Below is a small trained network, with its code and all its weights. Each question gives an input and a target symbol and asks what happens when units are switched off, that is, made to give their printed mean instead of their output.

import numpy as np


def w(rows, s, z=0):
    codes = np.array(rows[::2]) - 128.0
    scale = np.full(codes.shape[1], s)
    scale[-1] = z or s
    return codes * scale


def f(y):
    return np.maximum(y, 0)


def softmax(a):
    e = np.exp(a - a.max(-1, keepdims=True))
    return e / e.sum(-1, keepdims=True)


def log_softmax(a):
    a = a - a.max(-1, keepdims=True)
    return a - np.log(np.exp(a).sum(-1, keepdims=True))


def net(x, mask):
    ids = ['γεζθμξπσφψ'.index(c) for c in x.split()]
    T = len(ids)
    res = E[ids] + P[:T]
    u = 0
    for l in range(2):
        q, k, v = (res @ M[l].T for M in (Q, K, V))
        z = softmax(np.where(np.tri(T) > 0, q @ k.T / 3**0.5, -1e9)) @ v
        res = res + np.where(mask[u], z, O[l][:, -1]) @ O[l][:, :-1]
        u += 1
        y = f(res @ A[l][:, :-1].T + A[l][:, -1])
        res = res + np.where(mask[u : u + 12], y, B[l][:, -1]) @ B[l][:, :-1]
        u += 12
    return log_softmax(res[-1] @ U[:, :-1].T + U[:, -1])


Q, K, V, O, A, B = {}, {}, {}, {}, {}, {}
E = w([
[119,186,88,20,44,74],'γ',
[134,116,71,76,148,71],'ε',
[53,151,119,81,41,130],'ζ',
[64,248,30,142,112,161],'θ',
[158,210,72,174,217,107],'μ',
[85,162,111,152,196,192],'ξ',
[254,113,57,104,59,247],'π',
[41,91,169,99,154,178],'σ',
[125,104,238,150,99,101],'φ',
[145,70,192,187,225,111],'ψ',
],0.0044)
P = w([
[115,231,177,1,196,117],'0',
[121,180,149,82,167,121],'1',
[129,145,128,115,150,123],'2',
[115,121,88,141,139,121],'3',
[116,111,72,164,127,127],'4',
[115,89,60,166,121,135],'5',
[123,79,53,181,111,147],'6',
[121,75,45,178,107,145],'7',
[138,68,43,179,94,157],'8',
],0.0031)
Q[0] = w([
[105,146,91,110,124,132],'0.h0',
[116,110,247,164,95,68],'0.h0',
[134,155,157,144,159,161],'0.h0',
],0.014)
K[0] = w([
[154,144,104,73,105,131],'0.h0',
[1,128,149,203,149,2],'0.h0',
[63,144,149,215,121,169],'0.h0',
],0.0099)
V[0] = w([
[56,200,248,134,199,101],'0.h0',
[206,85,84,137,81,211],'0.h0',
[103,132,129,132,153,98],'0.h0',
],0.011)
O[0] = w([
[103,223,195,48,205,99,204],'0.h0',
[102,95,102,255,89,111,7],'0.h0',
[132,123,121,85,141,139,164],'0.h0',
],0.0071,0.0017)
A[0] = w([
[132,110,116,222,136,9,2],'0.n0',
[138,122,224,169,99,79,196],'0.n1',
[57,142,134,167,68,85,29],'0.n2',
[53,133,141,238,158,93,19],'0.n3',
[99,37,213,132,134,110,224],'0.n4',
[28,128,122,137,132,165,147],'0.n5',
[153,127,125,190,224,122,137],'0.n6',
[136,79,186,108,170,130,87],'0.n7',
[124,81,83,71,101,48,123],'0.n8',
[161,98,190,87,104,106,54],'0.n9',
[105,84,173,185,158,148,82],'0.n10',
[162,117,126,139,114,142,49],'0.n11',
],0.012,0.0023)
B[0] = w([
[105,70,253,163,191,100,147],'0.n0',
[92,152,148,198,95,19,144],'0.n1',
[44,191,145,177,81,118,135],'0.n2',
[132,238,77,205,136,145,140],'0.n3',
[48,80,176,178,143,61,184],'0.n4',
[28,116,90,111,130,159,212],'0.n5',
[118,97,53,156,209,86,168],'0.n6',
[120,156,123,113,189,87,183],'0.n7',
[105,135,54,95,121,46,251],'0.n8',
[91,127,119,63,108,110,157],'0.n9',
[114,85,79,136,94,108,144],'0.n10',
[108,123,157,201,105,142,139],'0.n11',
],0.016,0.0023)
Q[1] = w([
[237,129,254,73,110,175],'1.h0',
[207,50,93,160,58,154],'1.h0',
[95,144,105,209,58,98],'1.h0',
],0.022)
K[1] = w([
[114,208,122,25,181,72],'1.h0',
[117,146,1,100,25,128],'1.h0',
[194,72,40,161,82,121],'1.h0',
],0.02)
V[1] = w([
[220,212,83,152,73,71],'1.h0',
[140,177,54,165,189,248],'1.h0',
[80,185,176,81,11,167],'1.h0',
],0.015)
O[1] = w([
[214,70,170,84,45,149,1],'1.h0',
[123,151,136,7,208,183,89],'1.h0',
[135,41,37,168,103,173,88],'1.h0',
],0.011,0.0091)
A[1] = w([
[181,203,52,82,103,206,124],'1.n0',
[178,97,156,82,105,81,255],'1.n1',
[120,103,162,120,84,113,120],'1.n2',
[227,192,119,71,90,180,56],'1.n3',
[130,180,172,135,97,128,80],'1.n4',
[141,120,133,183,122,135,158],'1.n5',
[146,18,65,96,154,131,181],'1.n6',
[232,94,58,119,203,184,88],'1.n7',
[81,172,121,102,60,165,130],'1.n8',
[75,68,230,122,77,251,143],'1.n9',
[145,102,108,55,40,169,7],'1.n10',
[135,111,125,23,131,165,162],'1.n11',
],0.013,0.0036)
B[1] = w([
[162,121,14,137,95,115,192],'1.n0',
[121,100,135,47,109,58,195],'1.n1',
[130,147,95,86,125,122,170],'1.n2',
[107,20,127,195,113,114,155],'1.n3',
[190,117,118,144,146,143,169],'1.n4',
[122,126,158,133,100,179,191],'1.n5',
[158,40,136,158,206,149,200],'1.n6',
[200,218,139,170,98,61,172],'1.n7',
[126,126,140,127,185,117,158],'1.n8',
[2,167,183,177,155,62,156],'1.n9',
[75,180,106,101,56,212,163],'1.n10',
[163,148,185,117,83,208,254],'1.n11',
],0.022,0.0091)
U = w([
[144,2,112,160,206,123,47],'γ',
[121,123,117,43,82,31,179],'ε',
[43,174,13,137,202,102,235],'ζ',
[220,115,47,161,157,151,90],'θ',
[123,254,144,58,116,203,167],'μ',
[196,189,198,176,161,58,6],'ξ',
[101,59,70,89,102,200,23],'π',
[91,91,217,142,164,157,68],'σ',
[120,127,147,201,41,125,140],'φ',
[207,61,233,98,135,162,220],'ψ',
],0.0032,0.0019)

Each question gives the input, a string of symbols that net reads in full, and the target symbol t.
The units are the heads (3 rows each of Q, K, V and O) and the neurons (one row each of A and B). Each row of codes is followed by its name. A weight is (code - 128) times the scale printed after its matrix; where a second scale follows, it is the last column's (O, A, B and U).
mask holds one flag per unit, layer by layer, with each layer's heads first. A switched-off unit (its flag False) gives its mean, the last column of its rows in O or B, instead of its output. The means were averaged over made-up inputs and are rounded, as every weight is.
A unit's drop is (log p(t) with every unit on - log p(t) with that unit switched off) / (log p(t) with every unit on - log p(t) with every unit switched off).
The circuit of an input: a set's keep is (log p(t) with only the set's units on - log p(t) with every unit switched off) / (log p(t) with every unit on - log p(t) with every unit switched off). Starting from the 12 units with the biggest drops (on a tie, the unit counted first), units are removed one at a time, each time the one whose removal leaves the highest keep (on an exact tie, the one counted first), for as long as the keep stays at least 0.8.
units of the circuit, in order: the units of the circuit, biggest drop first
top k neurons: the k neurons with the biggest drops, biggest first
top k neurons in layer l: the k neurons of layer l with the biggest drops, biggest first
input σ μ ε ε ε ξ θ, target μ: top neuron	1.n11
input ξ ε ε ε ε ζ ζ ε ζ, target γ: top 2 neurons in layer 0	0.n8, 0.n5
input σ ε σ θ σ ξ θ, target ζ: units of the circuit, in order	1.h0, 1.n11, 0.n5
input σ ψ ε ξ, target ξ: units of the circuit, in order	1.h0, 0.n4, 0.n6, 1.n4
input π ε σ σ ε ε ξ, target θ: top 3 neurons	0.n6, 0.n3, 1.n0
input ψ ψ ψ, target ξ: units of the circuit, in order	1.h0, 0.n6, 1.n4, 0.n4
input ε σ ψ μ ξ θ σ μ ε, target ζ: units of the circuit, in order	0.n8, 1.n11, 1.h0
input ξ μ ξ γ σ ψ π ξ μ, target ξ: top 2 neurons in layer 0	0.n0, 0.n6
input σ σ ε ξ, target ζ: top 3 neurons in layer 0	0.n8, 0.n4, 0.n5
input ε ξ π ξ ξ σ θ σ, target σ: top 2 neurons	1.n9, 0.n4
input ε φ σ θ, target φ: units of the circuit, in order	1.h0, 0.n1
input ξ ε ε ε, target ε: top 3 neurons	0.n7, 1.n1, 0.n8
input ζ σ ε ζ, target ζ: units of the circuit, in order	0.n4, 1.h0, 1.n11
input ξ ε ξ ε ψ θ ε, target ξ: top 4 neurons in layer 0	0.n8, 0.n4, 0.n10, 0.n6
input φ ξ ε, target φ: units of the circuit, in order	1.h0, 0.n4, 0.n1
input θ θ ψ ε μ π φ, target ε: top 4 neurons	0.n1, 0.n5, 1.n1, 0.n4
input γ ζ ε ε ξ ε, target μ: top 2 neurons in layer 0	0.n8, 0.n6
input ε σ ε, target ζ: units of the circuit, in order	1.h0, 1.n11, 0.n8
input ζ ψ σ θ, target ξ: top 2 neurons	0.n6, 1.n4
input π σ ε σ ζ ε ε, target ψ: top neuron	1.n6
